Here is a tiny trained network, its code and every weight. The questions are about switching its units off for an input and a class, where a switched-off unit gives its printed mean instead of its output.

import numpy as np


def w(rows, s, z=0):
    codes = np.array(rows[::2]) - 128.0
    scale = np.full(codes.shape[1], s)
    scale[-1] = z or s
    return codes * scale


def norm(h):
    return h / np.sqrt((h * h).mean(-1, keepdims=True) + 1e-5)


def f(y):
    return y / 2 * (1 + np.tanh(0.7978845608 * (y + 0.044715 * y**3)))


def log_softmax(a):
    a = a - a.max(-1, keepdims=True)
    return a - np.log(np.exp(a).sum(-1, keepdims=True))


def net(x, mask):
    res = np.array(x, float).reshape(1, 4) / 4 @ E
    u = 0
    for l in range(2):
        y = f(norm(res) @ A[l][:, :-1].T + A[l][:, -1])
        res = res + np.where(mask[u : u + 11], y, B[l][:, -1]) @ B[l][:, :-1]
        u += 11
    return log_softmax(norm(res)[-1] @ U[:, :-1].T + U[:, -1])


A, B = {}, {}
E = w([
[54,119,202,180,254,126,84,127,163],'x0',
[60,144,89,141,198,192,211,121,171],'x1',
[142,43,73,109,197,168,36,106,74],'x2',
[98,103,90,169,137,45,213,116,140],'x3',
],0.0076)
A[0] = w([
[168,80,211,127,179,132,67,173,106,41],'0.n0',
[182,139,138,138,11,2,176,120,122,50],'0.n1',
[79,189,176,172,153,139,146,171,168,62],'0.n2',
[121,76,25,162,202,128,125,125,82,67],'0.n3',
[113,237,119,133,45,104,79,178,131,70],'0.n4',
[83,150,145,192,129,109,207,150,156,100],'0.n5',
[100,111,92,216,179,72,104,154,101,84],'0.n6',
[135,150,125,110,33,235,192,130,95,3],'0.n7',
[180,76,138,125,106,126,102,93,60,139],'0.n8',
[210,179,104,127,83,137,127,102,185,71],'0.n9',
[95,126,194,161,151,107,182,181,160,74],'0.n10',
],0.0076,0.0036)
B[0] = w([
[120,99,154,128,66,132,57,54,85,194],'0.n0',
[106,29,117,196,88,1,116,201,55,254],'0.n1',
[145,167,77,154,118,116,108,128,178,187],'0.n2',
[49,44,101,85,194,145,155,133,127,217],'0.n3',
[71,86,39,88,132,144,163,92,130,179],'0.n4',
[177,184,128,164,162,96,65,79,174,216],'0.n5',
[159,104,108,68,85,212,174,122,133,180],'0.n6',
[177,114,171,77,96,168,121,176,164,183],'0.n7',
[73,200,123,163,149,135,119,144,175,207],'0.n8',
[138,105,106,147,126,201,175,205,116,159],'0.n9',
[101,211,77,162,134,191,190,71,112,182],'0.n10',
],0.0088,0.0054)
A[1] = w([
[122,99,91,133,100,119,200,172,148,118],'1.n0',
[143,103,72,112,123,130,123,171,90,160],'1.n1',
[102,64,173,75,108,126,114,166,77,135],'1.n2',
[121,130,208,152,106,184,72,131,106,113],'1.n3',
[107,77,126,112,190,150,139,132,113,2],'1.n4',
[212,155,116,86,56,191,153,172,132,119],'1.n5',
[134,114,90,135,74,46,176,135,93,62],'1.n6',
[137,199,169,172,173,107,181,116,196,84],'1.n7',
[177,145,112,122,81,2,150,149,58,94],'1.n8',
[147,134,119,44,117,184,158,179,171,60],'1.n9',
[97,133,167,206,178,106,94,128,86,78],'1.n10',
],0.0091,0.0032)
B[1] = w([
[155,143,183,143,108,180,1,153,76,204],'1.n0',
[81,110,136,125,129,124,206,152,208,204],'1.n1',
[139,210,115,186,154,141,147,92,159,221],'1.n2',
[224,154,108,106,78,40,118,123,58,189],'1.n3',
[80,99,84,142,120,114,163,166,109,177],'1.n4',
[134,136,210,93,143,90,225,143,165,196],'1.n5',
[30,160,124,150,44,143,55,187,107,230],'1.n6',
[173,182,132,241,123,146,144,53,232,204],'1.n7',
[26,77,195,233,154,106,139,213,97,254],'1.n8',
[202,116,154,52,166,116,201,114,113,170],'1.n9',
[173,155,178,30,91,79,146,173,145,168],'1.n10',
],0.0075,0.0059)
U = w([
[66,120,153,220,61,81,132,238,105,191],'0',
[62,57,38,102,215,172,147,95,99,6],'1',
[165,154,147,109,117,115,9,75,56,163],'2',
[193,136,174,55,122,151,212,175,142,89],'3',
[131,220,101,212,163,150,155,58,206,241],'4',
],0.015,0.0014)

Each question gives the input, the list of numbers given to net, and the class t.
The units are the neurons (one row each of A and B). Each row of codes is followed by its name. A weight is (code - 128) times the scale printed after its matrix; where a second scale follows, it is the last column's (A, B and U).
mask holds one flag per neuron, layer by layer. A switched-off neuron (its flag False) gives its mean, the last column of its row in B, instead of its output. The means were averaged over made-up inputs and are rounded, as every weight is.
A unit's drop is (log p(t) with every unit on - log p(t) with that unit switched off) / (log p(t) with every unit on - log p(t) with every unit switched off).
The circuit of an input: a set's keep is (log p(t) with only the set's units on - log p(t) with every unit switched off) / (log p(t) with every unit on - log p(t) with every unit switched off). Starting from the 12 units with the biggest drops (on a tie, the unit counted first), units are removed one at a time, each time the one whose removal leaves the highest keep (on an exact tie, the one counted first), for as long as the keep stays at least 0.8.
circuit, biggest first: the units of the circuit, biggest drop first
most important unit: the unit with the biggest drop
top k neurons: the k neurons with the biggest drops, biggest first
top k neurons in layer l: the k neurons of layer l with the biggest drops, biggest first
drop when u is switched off: that unit's drop, to one decimal
input [3,-2,5,1], class 1: circuit, biggest first : (0.n3)
input [7,-8,5,7], class 2: circuit, biggest first : (1.n8 0.n1)
input [5,-3,-1,1], class 2: top 2 neurons in layer 0 : (0.n0 0.n8)
input [-4,-1,1,-2], class 3: top 2 neurons : (0.n7 0.n9)
input [1,-6,4,3], class 2: top 3 neurons : (0.n0 0.n1 0.n8)
input [-4,5,1,2], class 3: top 2 neurons : (0.n1 0.n7)
input [-3,5,-7,2], class 4: top 4 neurons : (0.n5 1.n7 0.n10 0.n2)
input [-1,6,-5,-5], class 4: top 2 neurons in layer 0 : (0.n5 0.n2)
input [-1,5,1,4], class 4: top 4 neurons in layer 0 : (0.n5 0.n1 0.n4 0.n0)
input [-7,-5,6,-7], class 3: top 2 neurons : (1.n5 0.n1)
input [4,-2,5,-1], class 2: top 2 neurons in layer 0 : (0.n0 0.n4)
input [-6,-5,1,-7], class 3: top 2 neurons in layer 0 : (0.n7 0.n9)
input [-1,-5,8,7], class 1: drop when 0.n3 is switched off : 0.1
input [6,-8,6,4], class 2: most important unit : 0.n0
input [-1,2,-4,-3], class 3: drop when 0.n7 is switched off : 0.4
